Below is a small trained network, with its code and all its weights. Each question gives an input and a class and asks what happens when units are switched off, that is, made to give their printed mean instead of their output.

import numpy as np


def w(rows, s, z=0):
    codes = np.array(rows[::2]) - 128.0
    scale = np.full(codes.shape[1], s)
    scale[-1] = z or s
    return codes * scale


def f(y):
    return np.maximum(y, 0)


def log_softmax(a):
    a = a - a.max(-1, keepdims=True)
    return a - np.log(np.exp(a).sum(-1, keepdims=True))


def net(x, mask):
    res = np.array(x, float).reshape(1, 4) / 4 @ E
    y = f(res @ A[0][:, :-1].T + A[0][:, -1])
    res = res + np.where(mask, y, B[0][:, -1]) @ B[0][:, :-1]
    return log_softmax(res[-1] @ U[:, :-1].T + U[:, -1])


A, B = {}, {}
E = w([
[50,224,75,127,89,133,218,93],'x0',
[69,113,242,49,83,132,203,112],'x1',
[81,123,135,128,235,138,138,56],'x2',
[139,120,84,68,136,1,126,127],'x3',
],0.0097)
A[0] = w([
[233,78,207,94,160,131,92,186,222],'n1',
[192,189,29,218,143,145,126,127,231],'n2',
[103,227,83,107,117,126,159,156,5],'n3',
[101,220,126,159,106,113,169,120,71],'n4',
[107,131,189,213,171,195,118,50,122],'n5',
[70,94,221,49,72,138,204,117,62],'n6',
[118,142,154,157,76,219,116,191,145],'n7',
[94,193,131,113,125,151,102,89,98],'n8',
[96,110,139,153,254,121,167,46,52],'n9',
[112,109,103,54,151,37,124,109,149],'n10',
],0.0089,0.0028)
B[0] = w([
[198,161,190,155,159,152,154,165,244],'n1',
[121,48,108,145,115,97,178,223,232],'n2',
[204,185,174,176,179,219,97,163,186],'n3',
[164,190,190,158,192,156,126,117,192],'n4',
[146,169,76,69,119,86,80,163,201],'n5',
[77,62,98,144,156,105,148,213,254],'n6',
[182,139,61,32,118,90,112,103,213],'n7',
[159,143,124,104,163,140,111,175,162],'n8',
[185,124,176,131,104,3,198,106,196],'n9',
[192,145,83,61,132,119,61,156,195],'n10',
],0.011)
U = w([
[174,202,238,208,245,203,101,163,94],'0',
[66,4,100,171,144,122,178,204,111],'1',
[172,169,153,126,32,89,187,140,253],'2',
[157,195,43,1,105,120,13,137,64],'3',
[134,119,139,144,48,143,172,91,183],'4',
[41,122,181,161,38,167,110,31,70],'5',
[69,125,148,215,60,187,107,44,69],'6',
],0.0067,0.0063)

Each question gives the input, the list of numbers given to net, and the class t.
The units are the neurons (one row each of A and B). Each row of codes is followed by its name. A weight is (code - 128) times the scale printed after its matrix; where a second scale follows, it is the last column's (A, B and U).
mask holds one flag per neuron, in row order. A switched-off neuron (its flag False) gives its mean, the last column of its row in B, instead of its output. The means were averaged over made-up inputs and are rounded, as every weight is.
A unit's drop is (log p(t) with every unit on - log p(t) with that unit switched off) / (log p(t) with every unit on - log p(t) with every unit switched off).
The circuit of an input: a set's keep is (log p(t) with only the set's units on - log p(t) with every unit switched off) / (log p(t) with every unit on - log p(t) with every unit switched off). Starting from all 10 units, units are removed one at a time, each time the one whose removal leaves the highest keep (on an exact tie, the one counted first), for as long as the keep stays at least 0.8.
units of the circuit, in order: the units of the circuit, biggest drop first
most important unit: the unit with the biggest drop
top k neurons: the k neurons with the biggest drops, biggest first
drop of u: that unit's drop, to one decimal
input [-8,-6,-2,3], class 0: most important unit -> n1
input [-4,3,6,-6], class 2: top 2 neurons -> n9, n10
input [1,4,7,-5], class 2: top 3 neurons -> n9, n5, n2
input [4,4,-3,-7], class 3: units of the circuit, in order -> n7, n9
input [3,3,2,-6], class 3: units of the circuit, in order -> n5, n7
input [-4,-1,5,4], class 2: top 2 neurons -> n9, n3
input [3,-8,3,6], class 1: top 2 neurons -> n2, n7
input [1,6,1,7], class 3: top 2 neurons -> n10, n2
input [4,0,-5,-6], class 3: top 2 neurons -> n7, n1
input [1,-3,4,-4], class 2: top 3 neurons -> n6, n9, n10
input [7,-6,-6,-4], class 0: top 3 neurons -> n3, n4, n6
input [0,-7,2,7], class 1: top 3 neurons -> n2, n7, n5
input [2,-5,7,-1], class 2: top 2 neurons -> n9, n6
input [-3,8,-5,-3], class 1: units of the circuit, in order -> n6
input [-5,2,7,-5], class 2: top 2 neurons -> n9, n5
input [-8,4,4,6], class 0: top 4 neurons -> n1, n7, n5, n2
input [6,8,-8,-3], class 1: top 2 neurons -> n6, n1
input [7,3,6,-1], class 0: drop of n4 -> 0.7
input [-2,4,-4,-7], class 3: drop of n5 -> 0.1
input [-4,-8,2,-4], class 1: drop of n2 -> 1.0
input [-8,1,-6,4], class 0: units of the circuit, in order -> n1
